Here is a tiny trained network, its code and every weight. The questions are about switching its units off for an input and a class, where a switched-off unit gives its printed mean instead of its output.

import numpy as np


def w(rows, s, z=0):
    codes = np.array(rows[::2]) - 128.0
    scale = np.full(codes.shape[1], s)
    scale[-1] = z or s
    return codes * scale


def f(y):
    return np.maximum(y, 0)


def log_softmax(a):
    a = a - a.max(-1, keepdims=True)
    return a - np.log(np.exp(a).sum(-1, keepdims=True))


def net(x, mask):
    res = np.array(x, float).reshape(1, 7) / 4 @ E
    y = f(res @ A[0][:, :-1].T + A[0][:, -1])
    res = res + np.where(mask, y, B[0][:, -1]) @ B[0][:, :-1]
    return log_softmax(res[-1] @ U[:, :-1].T + U[:, -1])


A, B = {}, {}
E = w([
[143,152,115,94,77,131,104,127,124],'x0',
[70,176,245,81,98,98,179,179,152],'x1',
[57,88,165,198,89,81,59,64,118],'x2',
[164,94,145,139,141,126,103,151,173],'x3',
[187,160,128,132,89,65,213,87,90],'x4',
[132,134,129,123,123,129,123,127,127],'x5',
[122,93,155,63,105,160,205,27,127],'x6',
],0.011)
A[0] = w([
[107,87,224,85,83,161,165,164,93,133],'n1',
[181,174,89,73,201,175,197,152,149,128],'n2',
[90,158,151,101,134,40,113,203,115,70],'n3',
[114,81,121,85,125,185,125,171,139,165],'n4',
[170,77,2,187,158,206,127,68,66,97],'n5',
[200,78,157,120,95,66,173,159,63,126],'n6',
[92,82,197,185,106,47,53,21,100,201],'n7',
[63,139,234,101,106,120,229,175,150,120],'n8',
[167,212,106,183,154,106,95,219,85,246],'n9',
[153,65,153,72,171,90,149,106,113,167],'n10',
[201,88,72,140,156,138,108,73,80,43],'n11',
[194,159,104,156,139,10,191,102,134,69],'n12',
[68,99,146,152,155,240,76,128,144,57],'n13',
[59,131,121,112,136,250,98,160,156,45],'n14',
[136,54,161,23,123,203,163,34,135,94],'n15',
],0.0086,0.0012)
B[0] = w([
[172,82,141,113,99,102,109,172,73,199],'n1',
[58,158,50,51,47,65,219,107,208,216],'n2',
[157,101,135,106,139,133,92,178,61,199],'n3',
[93,171,162,154,115,121,160,67,147,166],'n4',
[163,69,193,56,117,177,94,176,145,229],'n5',
[105,170,173,178,91,160,143,67,113,177],'n6',
[70,108,107,89,101,40,178,142,221,250],'n7',
[152,77,165,114,136,148,139,171,116,248],'n8',
[166,150,40,118,191,103,111,89,96,226],'n9',
[128,111,117,166,188,105,89,111,159,163],'n10',
[145,76,185,99,130,163,139,184,109,189],'n11',
[120,171,168,212,70,171,105,39,111,189],'n12',
[137,167,172,155,127,120,200,117,109,194],'n13',
[127,121,170,233,76,170,136,2,133,187],'n14',
[148,135,70,172,234,53,12,93,84,213],'n15',
],0.0087,0.013)
U = w([
[151,53,199,69,100,179,123,204,54,91],'0',
[19,145,55,98,70,95,171,138,223,251],'1',
[131,134,56,180,229,67,56,103,41,138],'2',
[78,183,188,254,44,232,140,43,125,38],'3',
],0.0094,0.0018)

Each question gives the input, the list of numbers given to net, and the class t.
The units are the neurons (one row each of A and B). Each row of codes is followed by its name. A weight is (code - 128) times the scale printed after its matrix; where a second scale follows, it is the last column's (A, B and U).
mask holds one flag per neuron, in row order. A switched-off neuron (its flag False) gives its mean, the last column of its row in B, instead of its output. The means were averaged over made-up inputs and are rounded, as every weight is.
A unit's drop is (log p(t) with every unit on - log p(t) with that unit switched off) / (log p(t) with every unit on - log p(t) with every unit switched off).
The circuit of an input: a set's keep is (log p(t) with only the set's units on - log p(t) with every unit switched off) / (log p(t) with every unit on - log p(t) with every unit switched off). Starting from the 12 units with the biggest drops (on a tie, the unit counted first), units are removed one at a time, each time the one whose removal leaves the highest keep (on an exact tie, the one counted first), for as long as the keep stays at least 0.8.
circuit, biggest first: the units of the circuit, biggest drop first
top k neurons: the k neurons with the biggest drops, biggest first
drop of u: that unit's drop, to one decimal
input [7,1,-1,8,3,0,5], class 2: circuit, biggest first : n15
input [-2,5,1,8,8,5,-3], class 3: top 2 neurons : n12; n6
input [-5,4,-7,-8,4,5,8], class 2: top 2 neurons : n15; n7
input [6,-7,1,-4,7,5,5], class 0: top 2 neurons : n5; n11
input [-3,2,4,-8,-5,-2,0], class 3: top 2 neurons : n2; n14
input [-4,5,4,-4,0,3,7], class 2: top 2 neurons : n15; n5
input [-1,-4,-1,1,0,-5,-4], class 0: top 3 neurons : n15; n5; n11
input [-6,7,4,-4,-5,-2,5], class 0: top 2 neurons : n8; n1
input [2,4,2,-5,-2,-3,-3], class 0: top 2 neurons : n15; n2
input [0,1,-7,8,7,2,-6], class 1: top 3 neurons : n2; n15; n14
input [8,5,-4,5,1,-3,6], class 2: top 2 neurons : n15; n5
input [6,1,-2,3,-2,-2,-3], class 2: top 2 neurons : n7; n2
input [-1,0,8,2,-5,6,8], class 1: drop of n9 : 0.9
input [-3,4,7,5,-5,-7,-7], class 1: drop of n7 : 3.6
input [0,-2,-6,2,3,4,0], class 1: circuit, biggest first : n2
input [8,6,3,-5,-4,-4,7], class 2: drop of n11 : 0.1
